Below is a small trained network, with its code and all its weights. Each question gives an input and a target symbol and asks what happens when units are switched off, that is, made to give their printed mean instead of their output.

import numpy as np


def w(rows, s, z=0):
    codes = np.array(rows[::2]) - 128.0
    scale = np.full(codes.shape[1], s)
    scale[-1] = z or s
    return codes * scale


def f(y):
    return np.maximum(y, 0)


def softmax(a):
    e = np.exp(a - a.max(-1, keepdims=True))
    return e / e.sum(-1, keepdims=True)


def log_softmax(a):
    a = a - a.max(-1, keepdims=True)
    return a - np.log(np.exp(a).sum(-1, keepdims=True))


def net(x, mask):
    ids = ['βγεθξσφψ'.index(c) for c in x.split()]
    T = len(ids)
    res = E[ids] + P[:T]
    r = res
    for j in range(2):
        rows = slice(4 * j, 4 * j + 4)
        q, k, v = (r @ M[0][rows].T for M in (Q, K, V))
        z = softmax(np.where(np.tri(T) > 0, q @ k.T / 4**0.5, -1e9)) @ v
        o = O[0][rows]
        res = res + np.where(mask[j], z, o[:, -1]) @ o[:, :-1]
    y = f(res @ A[0][:, :-1].T + A[0][:, -1])
    res = res + np.where(mask[2:10], y, B[0][:, -1]) @ B[0][:, :-1]
    return log_softmax(res[-1] @ U[:, :-1].T + U[:, -1])


Q, K, V, O, A, B = {}, {}, {}, {}, {}, {}
E = w([
[129,223,136,70,112],'β',
[119,110,8,185,148],'γ',
[153,39,143,70,188],'ε',
[154,195,175,190,146],'θ',
[131,224,42,99,138],'ξ',
[186,109,97,144,60],'σ',
[34,116,113,114,183],'φ',
[88,95,150,152,62],'ψ',
],0.015)
P = w([
[130,51,114,73,203],'0',
[134,3,138,115,157],'1',
[117,51,120,98,159],'2',
[106,57,117,91,133],'3',
[108,78,96,100,132],'4',
[91,81,107,94,119],'5',
[98,86,65,93,109],'6',
[102,92,69,85,109],'7',
[92,99,60,116,83],'8',
[96,92,62,73,93],'9',
[79,137,30,97,44],'10',
[105,101,87,92,117],'11',
[70,114,20,105,44],'12',
],0.0051)
Q[0] = w([
[174,202,209,96,219],'head 0',
[54,6,154,71,108],'head 0',
[196,70,37,94,189],'head 0',
[243,116,210,83,64],'head 0',
[151,76,190,137,158],'head 1',
[158,111,204,96,145],'head 1',
[154,182,155,58,129],'head 1',
[76,224,102,125,79],'head 1',
],0.023)
K[0] = w([
[106,51,109,4,140],'head 0',
[127,143,252,228,205],'head 0',
[237,122,135,147,228],'head 0',
[202,81,156,86,67],'head 0',
[165,66,120,67,176],'head 1',
[153,64,148,95,220],'head 1',
[122,129,184,164,191],'head 1',
[189,223,146,214,93],'head 1',
],0.021)
V[0] = w([
[142,73,134,67,111],'head 0',
[66,85,56,201,196],'head 0',
[248,125,53,133,114],'head 0',
[131,75,163,176,69],'head 0',
[220,116,111,23,113],'head 1',
[170,108,150,161,92],'head 1',
[63,113,92,65,74],'head 1',
[132,88,32,191,154],'head 1',
],0.012)
O[0] = w([
[98,66,65,28,79,118],'head 0',
[84,134,4,165,183,171],'head 0',
[227,127,26,117,89,90],'head 0',
[105,133,145,176,2,197],'head 0',
[151,93,70,8,89,168],'head 1',
[166,128,171,188,64,131],'head 1',
[113,194,97,102,89,255],'head 1',
[153,148,2,175,137,125],'head 1',
],0.0094,0.0026)
A[0] = w([
[109,45,111,78,117,85],'neuron 0',
[196,5,166,201,143,112],'neuron 1',
[77,170,86,95,86,151],'neuron 2',
[59,141,119,131,88,26],'neuron 3',
[99,103,110,107,62,106],'neuron 4',
[91,112,148,124,74,98],'neuron 5',
[90,133,90,157,72,4],'neuron 6',
[125,64,98,199,152,94],'neuron 7',
],0.014,0.0039)
B[0] = w([
[140,143,159,216,117,201],'neuron 0',
[3,128,61,60,60,150],'neuron 1',
[176,76,147,136,192,245],'neuron 2',
[166,184,168,170,206,211],'neuron 3',
[147,112,148,61,130,237],'neuron 4',
[69,183,102,136,66,223],'neuron 5',
[124,162,76,187,109,212],'neuron 6',
[103,92,155,100,103,165],'neuron 7',
],0.017,0.012)
U = w([
[192,205,254,43,164,215],'β',
[128,107,91,247,181,18],'γ',
[170,62,209,237,145,71],'ε',
[70,121,147,151,152,180],'θ',
[199,237,84,113,229,48],'ξ',
[244,184,100,147,67,91],'σ',
[80,127,187,211,254,3],'φ',
[150,240,166,230,151,223],'ψ',
],0.0047,0.0056)

Each question gives the input, a string of symbols that net reads in full, and the target symbol t.
The units are the heads (4 rows each of Q, K, V and O) and the neurons (one row each of A and B). Each row of codes is followed by its name. A weight is (code - 128) times the scale printed after its matrix; where a second scale follows, it is the last column's (O, A, B and U).
mask holds one flag per unit, heads first, then neurons. A switched-off unit (its flag False) gives its mean, the last column of its rows in O or B, instead of its output. The means were averaged over made-up inputs and are rounded, as every weight is.
A unit's drop is (log p(t) with every unit on - log p(t) with that unit switched off) / (log p(t) with every unit on - log p(t) with every unit switched off).
The circuit of an input: a set's keep is (log p(t) with only the set's units on - log p(t) with every unit switched off) / (log p(t) with every unit on - log p(t) with every unit switched off). Starting from all 10 units, units are removed one at a time, each time the one whose removal leaves the highest keep (on an exact tie, the one counted first), for as long as the keep stays at least 0.8.
units of the circuit, in order: the units of the circuit, biggest drop first
most important unit: the unit with the biggest drop
k most important neurons: the k neurons with the biggest drops, biggest first
which heads matter: for each layer, one digit per head in row order, 1 if its drop is at least 0.15 and else 0, layers parted by /
drop of u: that unit's drop, to one decimal
input ψ θ ξ β β σ, target β: most important unit	head 1
input θ ψ σ, target θ: which heads matter	10
input ε σ ψ φ, target φ: units of the circuit, in order	(head 0; neuron 5)
input γ ψ θ, target γ: which heads matter	11
input ε θ ψ ψ ψ γ φ ψ θ θ ψ, target θ: which heads matter	11
input ψ β φ σ ψ β β β ψ θ, target β: units of the circuit, in order	(neuron 6; head 0)
input ξ β θ, target ξ: which heads matter	10
input θ ψ ψ σ γ β ψ β β ψ, target β: units of the circuit, in order	(head 1; neuron 6; head 0)
input ξ ψ β β ε θ ψ θ β ψ θ β σ, target θ: 3 most important neurons	(neuron 1; neuron 3; neuron 0)
input θ ψ γ ψ β σ γ ψ ε ε β β ψ, target β: units of the circuit, in order	(head 1; head 0; neuron 6)
input ψ ξ θ β θ, target θ: units of the circuit, in order	(head 1; neuron 1; neuron 3)
input ψ θ β β, target θ: 2 most important neurons	(neuron 1; neuron 3)
input ε ψ θ, target ε: which heads matter	11
input ψ ψ ψ σ σ θ, target σ: units of the circuit, in order	(head 0; neuron 3)
input ε σ β σ β ψ ξ β ψ β β, target β: most important neuron	(neuron 6)
input θ ψ β, target θ: 2 most important neurons	(neuron 3; neuron 4)
input ψ β σ ε ψ θ φ θ θ ψ ψ, target θ: drop of head 1	1.4
input ε ξ ψ φ, target φ: drop of head 0	0.6
input ψ ψ ψ σ φ ξ, target ξ: drop of head 0	0.2
input σ β ψ ψ ψ β β θ, target β: units of the circuit, in order	(head 0)
